Rows lie near named flat spaces through zero. A row that begins with a name and a colon came from that space; any other row is followed by the name of its block's space that it lies nearest.
q774q549: [2 19 6 8 -21 -8 9 -4 -12 20 18 3 6 -23 -16 25 7 16 10 4 23 3 -14 -4 4 0 15 -19 18 4]
q645q902: [-42 5 21 -16 -4 28 12 -2 -25 5 -42 16 23 0 11 -33 21 1 -13 9 5 0 -1 -11 22 -16 20 52 -13 1]
q870q539: [33 23 -30 21 37 -9 13 -46 5 -39 11 -17 -44 3 -53 46 -16 -5 38 0 -44 -38 39 51 31 -30 17 0 -35 30]
q774q549: [-32 -30 39 34 -3 -34 13 -4 22 -17 20 11 25 4 -6 24 5 30 -4 7 13 11 2 -19 19 17 19 -32 14 -28]
q870q539: [34 5 10 12 -49 -23 -32 18 -28 3 -3 -27 30 -66 -21 -37 -12 -36 22 10 55 66 -30 -32 34 5 -43 46 -49 -39]
q774q549: [22 2 -16 -15 3 13 -18 24 11 21 -9 5 -12 11 -7 5 -4 -5 -14 -8 2 -7 -8 3 -33 9 11 -2 24 9]
q645q902: [36 -43 -51 -45 61 75 -34 10 57 22 -84 40 -46 67 -19 11 -33 -26 -48 -3 -64 -49 28 22 -47 -42 23 35 -8 43]
q826q592: [-47 14 17 27 -29 -32 10 7 -34 4 10 -36 24 -29 -22 -4 18 39 19 -9 39 32 -18 -24 27 34 61 18 28 -15]
q645q902: [-1 6 0 -23 -1 25 -22 40 -11 26 -30 2 2 7 4 -21 16 2 -24 -8 9 -2 -14 -7 -25 15 32 27 28 5]
q645q902: [14 -9 1 -3 34 28 -28 24 -8 4 -32 -2 -18 0 -13 16 19 20 -15 -2 -31 -28 10 11 5 -11 51 13 6 20]
q870q539: [59 30 -48 -18 9 5 -9 6 24 22 22 0 -45 22 -27 37 -22 -15 4 -16 -10 -28 1 34 -56 6 1 -34 34 30]
q870q539: [9 -29 -15 -32 47 46 -1 -6 34 5 -12 34 -33 53 44 13 -2 2 -37 -2 -67 -53 28 24 -33 -28 -11 -39 8 33]
q468q152: [-15 3 -17 11 -8 -1 33 -45 -7 -12 -11 18 24 -22 16 -15 -18 -33 29 22 22 11 -15 -11 0 -32 -97 16 -46 2]
q645q902: [-2 49 -23 -36 -19 13 25 -25 -19 21 30 -15 -31 16 8 -7 -1 1 5 -18 -20 -15 15 30 0 -3 30 -8 15 29]
q468q152: [0 -2 8 17 0 -23 16 -14 5 -21 32 4 9 -6 23 6 0 -5 14 7 4 1 -2 0 -3 2 -53 -36 -7 -11]
q826q592: [-4 -1 15 20 24 -9 -16 24 -23 -29 -11 -21 4 -15 2 -8 27 12 8 -1 -6 -5 1 3 12 14 12 17 -3 -7]
q870q539: [26 39 -18 -32 -37 2 0 5 -12 18 10 -1 2 -6 10 -41 -14 -48 6 -4 31 22 -18 2 -23 6 -50 22 -10 -7]
q645q902: [-11 9 13 -8 11 24 16 -21 -4 -2 -24 28 2 6 -12 9 10 0 -6 14 -14 -24 15 13 23 -33 18 21 -19 13]
q774q549: [-5 -41 -5 -29 -10 8 -7 -1 34 10 14 -1 -10 39 46 -32 -27 -12 -31 -13 -27 19 14 -12 -11 8 -20 -22 -3 -13]
q468q152: [-8 20 -34 -17 -9 3 30 -37 -1 3 18 -4 -14 13 22 -14 -20 -19 16 -6 -9 -4 5 13 -16 -10 -43 -8 -8 18]
q468q152: [9 -13 13 4 10 12 -24 17 4 3 -35 3 0 -3 -41 11 3 8 -12 4 -4 -1 7 -3 24 -7 56 34 -7 -3]
q870q539: [-35 68 6 -2 -40 -8 32 -17 -64 3 -5 -20 25 -39 -19 -35 21 -7 35 3 47 20 -19 -1 32 2 14 63 -11 1]
q645q902: [27 -7 -22 -3 53 25 -24 0 -4 -21 -22 -24 -47 13 -18 17 4 10 0 -10 -68 -40 38 37 21 -21 48 15 -20 32]
q826q592: [-9 7 -9 23 2 2 -3 -12 -32 -3 -31 -21 7 -41 -39 7 3 10 27 8 10 8 -6 -7 37 -19 25 46 -26 11]
q774q549: [-38 -20 -17 7 -9 -24 12 -9 12 -18 -1 -25 11 20 13 -40 -24 -11 8 -14 12 34 -2 -19 -10 29 -20 23 -2 -20]
q826q592: [-13 -6 22 21 25 -14 -9 27 -8 -27 -2 -9 8 2 7 2 29 21 -2 -2 -3 -11 0 1 -3 25 19 -4 19 -11]
q645q902: [12 -12 7 -21 35 65 10 -24 36 33 -54 87 -10 29 -35 66 0 8 -36 30 -33 -66 20 20 -2 -73 37 -5 -4 43]
q826q592: [-6 -2 11 -4 -26 -15 10 -12 3 1 29 -3 9 -2 19 -15 -9 -7 1 -1 9 22 0 -9 11 6 -23 -17 -8 -17]
q826q592: [8 -42 35 -25 18 33 -39 57 22 6 -49 42 23 24 34 -33 17 -17 -55 10 0 -1 -9 -20 -28 4 -17 21 2 -24]
q645q902: [20 10 16 -15 36 39 -22 28 0 -6 -62 34 -2 15 -33 3 23 -13 -23 12 -12 -37 10 21 0 -20 39 55 -10 10]
q870q539: [-8 9 -24 -6 -52 -13 22 -45 -24 17 38 -31 4 -38 31 -30 -29 -17 30 -1 14 46 -11 -19 26 -15 -63 -10 -37 -2]
q826q592: [53 43 -39 -15 -24 -10 -7 -19 -17 12 48 -48 -47 -17 -26 10 -23 -12 29 -21 -17 6 14 31 17 -2 16 -14 -11 20]
q645q902: [30 26 0 -17 -1 -3 -8 23 16 -12 -18 22 6 23 -23 -23 -6 -50 -6 2 28 0 -6 14 -32 15 -24 40 -4 -18]
q826q592: [20 2 -13 -23 -17 11 -1 -4 26 33 10 18 -14 19 -11 16 -21 -8 -16 -4 1 -1 1 3 -19 -5 10 -20 16 8]
q774q549: [-53 -19 -5 28 -28 -39 22 -7 5 4 16 -17 32 -7 10 -10 -13 18 14 -6 46 42 -28 -40 -16 36 -16 -11 29 -22]
q468q152: [38 20 6 -28 0 31 -23 28 -9 20 -22 23 -3 -6 -3 -7 14 -21 -18 7 4 -14 -8 10 -13 -14 -3 18 -3 7]
q870q539: [9 49 -19 -17 -7 -9 26 -16 3 -11 18 2 -14 26 -13 -10 -9 -30 15 -9 7 -13 7 31 -22 10 -11 11 6 6]
q468q152: [56 14 0 -14 15 22 -44 20 -6 -4 -36 -15 -31 -4 -70 6 -2 -16 -6 -4 -26 -9 27 29 43 -18 77 62 -35 6]
q870q539: [-30 3 -3 15 -7 -18 31 -44 -9 -19 21 -16 1 -6 4 -1 -8 8 24 1 -9 7 13 2 34 -9 -7 -5 -22 1]
q468q152: [-24 -1 42 0 30 -1 9 10 10 -47 -20 23 13 39 3 -19 26 -6 -17 6 -16 -22 25 18 14 9 20 30 -9 -21]
q774q549: [13 52 -8 -16 -10 27 2 11 -47 28 -17 9 5 -36 0 -2 27 -7 11 9 24 -16 -27 7 -15 -17 -11 21 8 26]
q774q549: [-17 -25 15 30 22 -7 -5 18 5 -9 -17 14 22 -9 3 21 17 23 -3 11 14 -8 -16 -18 -16 8 -6 -13 20 -6]
q468q152: [-11 -4 -25 10 -23 -13 -5 3 -19 24 15 -38 -1 -28 8 -3 -8 19 15 -13 17 28 -22 -23 -8 18 2 -13 20 5]
q826q592: [0 25 -18 19 -11 -19 14 -31 -29 -12 21 -38 -11 -32 -21 7 -6 5 40 -4 0 10 4 9 35 -7 4 8 -22 10]
q468q152: [-30 0 8 11 2 -33 45 -30 17 -31 58 9 7 26 58 -2 1 2 11 -1 -6 -9 6 7 -23 17 -68 -67 14 -10]
q468q152: [-34 5 -14 14 -14 -20 16 -9 -26 -10 9 -30 16 -20 28 -32 0 0 25 -6 21 26 -18 -18 -5 18 -39 10 -2 -6]
q826q592: [25 -13 -27 -11 46 33 11 -21 47 2 -22 54 -24 42 -7 46 -18 -14 -14 13 -34 -57 16 28 -45 -39 -29 -28 3 35]
q870q539: [7 -18 10 3 21 19 -19 13 -4 0 -26 7 -1 -8 -3 9 12 11 -11 7 -16 -13 4 -2 12 -16 16 8 -9 6]
q774q549: [-16 43 14 16 -19 -4 22 -8 -46 11 2 6 25 -48 -9 12 30 14 26 16 39 -3 -27 -6 12 -10 -5 7 6 9]
q774q549: [-2 -41 -32 3 -7 5 -5 -14 9 26 16 -15 -8 -15 41 7 -25 14 1 -4 -12 17 -12 -26 -17 -9 -45 -48 2 13]
[41 44 -28 -76 -32 35 -22 39 9 54 -6 7 -27 42 -2 -40 -13 -41 -36 -26 10 1 -7 17 -57 22 26 28 36 10] => q774q549
[56 -39 -3 13 9 -6 -40 4 20 -18 -3 -9 -9 -21 -12 4 -26 -27 3 9 -16 19 9 -4 24 -19 -43 -1 -55 -18] => q870q539
[8 -13 -2 9 12 -8 -9 13 21 1 6 3 -8 13 -12 25 -3 14 -7 -5 -3 -8 1 1 -19 14 19 -24 26 0] => q870q539
[-26 13 -32 -15 -17 11 19 -16 -17 21 -8 -10 3 -4 23 -27 -10 -8 10 -6 13 12 -17 -11 -22 -1 -28 15 5 16] => q468q152
[-16 -8 16 -23 0 1 -8 35 26 -4 -18 16 12 50 9 -39 2 -18 -34 -11 12 7 1 -5 -32 37 16 27 25 -26] => q774q549
[-26 32 53 -40 5 45 5 38 -37 -1 -46 52 40 9 56 -62 61 -23 -36 19 16 -24 -15 1 -15 -7 -27 50 0 -10] => q774q549
[11 -1 -27 -40 -6 43 -4 -8 2 26 -37 21 -4 9 18 -33 -20 -39 -14 5 -5 1 -5 -3 -18 -31 -42 35 -27 16] => q826q592
[23 25 -65 24 -21 -32 15 -60 -14 -3 37 -66 -39 -35 -55 26 -49 -3 64 -16 -6 24 11 16 36 -12 6 2 -33 24] => q774q549
[-40 2 27 6 -33 -22 26 -11 -4 3 23 4 29 -4 16 -13 5 11 1 3 29 25 -10 -21 14 15 -2 -10 10 -23] => q774q549
[13 -82 -52 -29 19 17 -40 28 66 21 -12 -12 -29 60 51 -30 -52 -15 -44 -29 -38 19 4 -23 -70 25 -35 -28 21 -2] => q774q549
[62 21 -26 -11 34 46 -32 20 -22 24 -29 12 -30 -29 -13 38 18 -1 0 10 -24 -47 -7 25 -21 -39 -3 -5 -1 47] => q774q549
[24 -6 -24 -34 -24 27 10 -36 28 31 -2 33 -8 11 6 -4 -42 -39 -10 10 -5 7 4 -1 -5 -42 -52 -5 -34 10] => q826q592
[6 -16 16 -35 -30 11 -10 15 20 23 8 21 12 18 38 -37 -11 -25 -33 -1 9 25 -6 -18 -14 6 -32 -8 -2 -24] => q826q592
[-26 -7 8 20 24 0 12 -17 -23 -39 -21 -4 16 -17 19 -19 15 -3 18 14 -10 -6 5 -1 25 -17 -36 27 -39 -1] => q774q549
[-44 -43 41 26 24 -8 16 -8 35 -25 -20 38 26 29 -11 24 7 24 -19 16 -4 -12 14 -13 16 -2 27 -5 5 -19] => q468q152
[-1 1 -6 1 19 21 9 -37 -22 -16 -15 -6 -13 -17 3 1 2 -1 15 11 -39 -17 23 16 46 -46 -6 18 -51 22] => q870q539
[-3 -1 10 -9 1 9 -19 31 -6 14 -14 -6 -2 6 -5 -5 15 16 -18 -9 0 -1 -3 -4 -5 17 50 12 25 -1] => q468q152
[-19 1 6 -1 -1 -20 16 2 8 -7 44 -8 -5 24 39 -1 9 18 -5 -14 -9 -6 4 5 -22 30 -4 -51 37 -5] => q468q152
[-9 4 -11 10 -6 -13 42 -68 10 -12 43 0 -15 2 3 28 -23 5 25 5 -26 -9 25 17 32 -31 -22 -42 -27 15] => q645q902
[-16 15 -33 -42 6 43 43 -53 25 16 -27 47 -15 49 5 -6 -28 -33 -11 7 -23 -32 19 23 -21 -45 -25 19 -17 35] => q468q152
[85 34 15 -75 9 49 -34 53 34 53 35 49 -55 59 13 38 22 -1 -67 -16 -46 -66 22 53 -56 1 57 -74 66 27] => q468q152
[52 -71 5 51 28 -27 -55 22 39 -18 2 -17 -10 -25 -43 57 -22 21 1 6 -16 15 7 -16 23 0 13 -36 -17 -20] => q870q539
[-41 -9 0 23 -36 -44 24 -26 -20 -14 50 -46 18 -26 40 -30 -10 11 30 -9 18 49 -10 -27 24 24 -41 -23 -10 -23] => q645q902
[31 28 -25 -25 16 19 2 -2 8 4 -2 12 -28 24 -7 6 -5 -21 -2 -5 -19 -32 11 33 -28 -10 -5 0 5 24] => q870q539
[43 54 -40 0 5 4 1 -13 -21 9 5 -19 -35 -19 -54 35 -5 -5 33 -6 -3 -25 2 36 -3 -14 27 10 2 37] => q870q539

Rows lie near named flat spaces through zero. A row that begins with a name and a colon came from that space; any other row is followed by the name of its block's space that it lies nearest.
q610-q798: [-1 1 -7 7 22 -6 -2 -2 -33 12 -8 18 -6 9 5 -7 -3 11 7 23 24 35 -11 -14 30 1 -51 -31 -34 -30]
q610-q798: [16 25 10 -27 -3 12 -13 21 -45 24 17 40 -1 -53 12 -12 -14 -22 7 -9 -8 -27 -44 -13 -49 2 -17 17 5 -3]
q237-q231: [-1 -28 -24 -10 47 5 -21 -21 -24 -48 5 33 -60 19 -1 -9 -39 4 -24 -4 9 8 90 -5 1 -20 19 -1 -9 46]
q237-q231: [15 2 5 18 -68 -12 1 2 -9 12 26 -5 49 -33 -1 -46 -10 15 -13 9 14 13 -7 9 44 32 50 26 -6 18]
q265-q910: [-30 -19 0 -13 43 -6 -23 -38 -20 -53 -43 36 -19 72 -16 1 27 -9 7 -27 -11 -15 50 -45 18 -24 -80 -45 26 -21]
q265-q910: [20 42 1 11 38 -30 4 37 -8 -11 -16 17 43 28 -9 4 28 4 -16 -56 -25 -29 -27 -2 1 24 -9 24 15 -14]
q237-q231: [-39 8 5 20 -20 -7 23 4 -16 3 4 14 16 27 -6 -11 -13 32 -11 8 21 27 17 -3 42 14 17 5 -8 34]
q554-q267: [14 -15 6 1 -62 -14 -4 -37 -14 6 -26 -17 6 -28 -1 -17 6 -28 25 41 -9 30 37 -20 26 -19 -42 -14 41 -11]
q554-q267: [-34 -2 -13 -3 2 -14 0 -15 -19 25 -11 -15 -6 -6 -27 -7 2 31 -6 49 19 37 6 14 3 -27 6 16 -19 4]
q265-q910: [22 -23 -7 20 -32 7 26 -37 30 -5 16 -27 4 -13 17 -5 -48 -34 6 7 -2 18 51 12 30 16 34 -6 24 28]
q265-q910: [-11 -2 -10 -2 14 -11 4 1 -37 4 -27 32 -30 23 8 18 -4 -10 19 25 0 36 35 -22 23 -18 -66 -29 6 -11]
q265-q910: [-30 -9 40 -11 11 36 -18 -64 10 -62 -9 -9 1 16 -10 -35 9 1 -13 -48 8 -64 5 -38 -39 -12 -22 -21 23 18]
q237-q231: [-50 33 38 -9 -62 16 39 14 -52 17 -13 42 -21 -17 24 14 -29 -14 20 17 -6 3 27 -36 -27 -18 -37 11 58 69]
q610-q798: [17 -26 -39 -22 37 -23 -32 5 22 -3 -1 -19 -10 -1 -13 18 27 23 -25 5 -5 -36 -3 55 -29 -27 52 45 -37 -16]
q237-q231: [-32 34 42 8 6 15 19 -22 -6 -17 -37 -26 -10 4 -11 -2 12 6 3 -4 -1 2 4 -36 -39 -24 -51 -11 39 25]
q265-q910: [37 33 15 31 33 2 22 16 19 -11 -5 -31 11 -3 17 3 -4 6 -13 -25 5 1 -23 1 -8 22 -7 -5 -11 2]
q610-q798: [2 -21 -20 8 42 12 0 24 51 0 6 -41 -59 16 -6 39 4 22 -2 30 10 47 17 27 -6 -16 35 -17 -38 -3]
q554-q267: [4 4 22 16 22 5 13 -33 14 -38 -35 -35 -7 18 22 8 11 14 -12 -12 16 -32 8 -6 -19 -18 -43 -15 -5 9]
q554-q267: [-18 -26 -12 -18 -4 7 -9 -21 -17 -4 -2 22 -35 3 1 5 -17 -14 11 21 0 9 42 -8 0 -23 -12 -11 9 10]
q610-q798: [0 -2 -22 9 -3 -38 -1 -16 -47 11 -21 44 33 34 -15 -19 0 -21 20 9 -8 47 28 -29 82 15 -63 -29 19 -41]
q237-q231: [34 26 -24 -2 89 -18 1 20 -9 -8 -9 19 0 19 3 22 -6 -15 -14 -45 -21 -27 -9 14 -26 7 -12 17 -4 -16]
q554-q267: [21 -4 -37 -4 82 -19 -25 30 -28 -29 -7 34 -55 27 -3 12 -8 24 -28 -3 5 21 51 10 1 -16 7 8 -37 12]
q554-q267: [10 -8 14 -11 14 10 -22 21 -9 -39 -7 37 -19 27 30 12 25 6 -4 -36 2 -52 -8 -20 -11 -1 -36 -21 -15 -9]
q237-q231: [34 7 -12 -27 3 -4 0 19 -17 30 -3 30 -5 -29 28 33 -6 -55 29 -7 -34 -33 -25 4 -37 -6 -39 6 25 -31]
q554-q267: [-27 -2 -2 23 -17 -9 34 -45 12 7 -1 -24 41 17 -10 -14 -23 3 -6 3 10 9 16 12 35 13 20 7 12 18]
q554-q267: [11 -3 3 -12 -1 -21 -16 1 12 -10 -41 -23 9 9 2 22 60 9 1 -2 -14 -45 -21 10 -25 -30 -36 12 4 -34]
q265-q910: [-11 48 39 7 -27 9 23 5 -27 6 -4 11 30 -22 2 -21 -10 -10 2 -23 -8 -11 -23 -32 -21 15 -22 12 42 29]
q554-q267: [0 24 31 21 -21 3 38 -46 30 0 -22 -61 45 -14 1 -6 -1 -16 2 -14 -7 -25 -18 0 -22 2 -14 9 41 10]
q265-q910: [-17 39 -1 -18 81 -4 14 20 -43 3 -33 41 -27 26 13 42 0 -6 2 -24 -12 -33 -19 -11 -58 -25 -72 3 3 -4]
q237-q231: [9 -22 -37 11 57 -22 -9 -27 10 10 -7 -15 17 34 -16 -1 9 10 -1 13 17 27 -15 19 47 7 -21 -29 -49 -65]
q610-q798: [-49 -16 19 -16 -37 5 -16 -25 -2 -31 -18 1 -13 18 -24 -12 24 17 -5 4 -4 -16 42 -19 -10 -31 6 8 33 34]
q610-q798: [-17 -20 10 -1 -3 21 -25 -10 -4 0 8 -6 -20 -1 -8 -22 16 30 6 32 37 33 -26 -20 18 -4 -24 -46 -49 -31]
q265-q910: [66 -19 -20 37 10 -7 10 2 63 -10 20 -57 13 -5 16 3 -13 -2 -13 -5 6 20 9 39 39 32 57 -5 -30 -12]
q554-q267: [38 4 -26 -16 7 -29 -52 87 -37 9 15 60 -8 -4 -10 -6 39 19 -5 0 -12 23 -20 -2 27 15 11 13 -33 -37]
q610-q798: [-22 7 2 -11 24 4 -10 5 -47 9 -10 28 -28 -1 2 -3 0 24 0 25 25 14 -13 -16 -12 -20 -46 -14 -33 -7]
q610-q798: [28 -22 -34 -20 26 -22 -39 -2 -3 7 5 -1 13 -13 -9 -8 25 14 -15 5 5 -31 -32 36 -7 -9 19 24 -46 -45]
q237-q231: [-28 37 23 8 25 3 40 1 -11 7 -34 8 6 32 14 33 3 -13 18 -19 -10 -13 -19 -24 -19 -4 -74 -20 29 -3]
q265-q910: [-41 -20 -10 1 65 7 -15 13 50 -20 -16 -48 -50 52 -28 34 46 69 -22 21 25 17 -3 27 -19 -36 26 -10 -60 -8]
q610-q798: [67 -13 1 18 -6 5 -7 1 67 -22 19 -40 30 -7 9 -4 10 -35 4 -43 -24 -18 -13 9 17 39 32 -15 14 -31]
q554-q267: [-72 -8 0 14 9 17 55 -93 19 17 -7 -57 1 7 -19 -1 -57 6 -5 35 27 18 34 22 -14 -25 22 7 11 50]
q610-q798: [16 8 24 -1 -39 20 2 -5 9 7 24 -9 28 -41 13 -22 -10 -16 2 -17 0 -31 -39 -3 -20 21 19 8 9 5]
q265-q910: [1 -7 -34 -17 -12 -39 -27 40 -36 21 8 34 12 -8 -9 -4 21 40 -23 21 6 -10 -8 38 14 -8 45 57 -40 0]
q237-q231: [-31 -17 -8 0 44 4 2 -18 19 -10 -20 -8 -20 52 -10 25 16 8 9 3 6 9 6 -4 9 -16 -34 -36 -14 -27]
q237-q231: [34 -5 14 -5 -5 19 5 -13 5 -10 -2 4 -9 -17 40 13 -13 -44 20 -19 -10 -35 -7 -15 -21 3 -45 -27 17 -14]
q237-q231: [34 -5 -43 4 43 -29 -18 8 -15 8 17 10 14 -5 -14 -19 -14 13 -24 1 7 18 2 31 28 16 40 25 -41 -17]
q610-q798: [35 -3 47 18 -17 18 -12 -34 25 -69 -19 -28 19 6 27 -27 26 -2 -11 -50 8 -60 -3 -33 -5 10 -40 -31 13 -2]
q554-q267: [11 37 7 17 -7 -18 9 0 -34 7 -4 1 29 -23 -19 -37 -15 2 -12 0 -2 32 8 -15 14 14 1 21 22 20]
q265-q910: [-21 28 -11 10 -12 -15 48 33 2 47 -5 6 5 10 -7 41 -21 -28 26 15 -32 49 16 7 14 8 6 14 48 16]
[-24 8 0 -10 -21 -15 -9 -15 -29 9 -14 0 3 -17 -34 -23 5 8 -3 26 -6 23 24 -8 -6 -23 4 26 27 18] => q237-q231
[-6 0 37 18 14 30 -5 -11 65 -38 -9 -67 -7 17 -12 -2 39 28 -10 -20 12 -11 -26 -10 -23 -2 5 -29 -11 -7] => q237-q231
[-25 -5 27 10 -2 7 -13 -28 1 -37 -12 -1 26 36 -7 -30 31 31 -12 -24 24 -25 -18 -27 23 8 -31 -29 -17 -13] => q610-q798
[-25 -28 -1 -28 -21 12 -44 -3 -32 4 -4 25 -54 -11 -26 -16 18 3 23 53 7 57 27 -38 9 -33 -36 -37 -2 -20] => q610-q798
[-5 -4 -21 18 11 -21 6 -1 -1 8 1 -10 12 16 -14 -7 -5 26 -14 18 16 35 13 19 40 7 24 8 -26 0] => q554-q267
[-69 26 39 -12 -32 31 25 -8 -30 26 -14 12 -27 -9 -10 6 -10 -10 32 30 0 33 -2 -47 -32 -24 -54 -23 45 27] => q265-q910
[-9 -16 -13 -5 23 8 -1 -7 8 1 1 -9 -34 4 0 15 -10 7 0 21 10 14 16 11 -11 -18 6 -7 -19 4] => q554-q267
[7 -20 -18 -17 -18 -29 -17 -23 -26 -15 -34 8 -18 -5 -3 4 9 -10 0 24 -16 -7 65 4 -2 -41 -18 23 30 13] => q610-q798
[-12 0 0 15 -16 14 13 11 -3 35 21 9 -4 0 -9 -8 -21 -14 31 31 10 84 -7 -26 53 27 -18 -51 -4 -24] => q610-q798
[40 -1 -17 25 -27 -10 19 33 57 38 25 -37 29 -11 -6 16 -1 -29 22 8 -24 53 -17 23 46 41 46 -7 12 -33] => q265-q910
[-42 1 29 29 5 17 32 -24 34 -33 -16 -49 -5 36 14 10 4 58 -29 -2 41 -23 4 13 -9 -11 14 -2 -31 46] => q610-q798
[5 2 -16 -12 40 -18 -18 7 -38 -9 -26 31 -25 17 -2 9 11 1 0 6 -4 7 21 -12 -1 -22 -48 -7 -6 -16] => q610-q798
[-3 -28 -19 -27 16 3 -26 4 24 4 -2 -3 -27 8 -13 26 26 -12 14 8 -18 -10 -2 12 -21 -23 3 -6 -1 -33] => q237-q231
[7 8 31 26 12 26 16 -30 33 -34 -6 -43 -3 6 7 -11 -9 -3 -4 -21 11 0 7 -21 -7 9 -14 -32 10 14] => q265-q910
[18 19 36 2 -39 23 17 5 -8 -9 3 6 -4 -33 38 0 -19 -27 10 -17 -6 -29 -3 -22 -31 7 -20 -2 32 31] => q237-q231
[11 26 1 19 2 -10 17 9 -32 10 8 8 16 -19 7 -22 -28 16 -17 5 18 21 -2 2 14 17 9 17 -15 24] => q237-q231
[47 -14 -5 -4 38 26 -34 53 -2 -14 15 10 -88 -21 27 16 -1 12 3 26 21 46 6 -12 -13 -9 -16 -43 -58 -15] => q554-q267
[50 -24 11 -31 -1 24 -60 19 54 -54 7 -16 -40 -19 -14 3 43 -36 4 -43 -49 -41 20 -15 -55 -14 30 -4 44 -11] => q610-q798
[22 -14 3 4 -32 6 9 -8 41 8 5 -27 15 -10 11 13 4 -34 21 -4 -19 -8 -7 7 6 11 5 -12 24 -20] => q554-q267
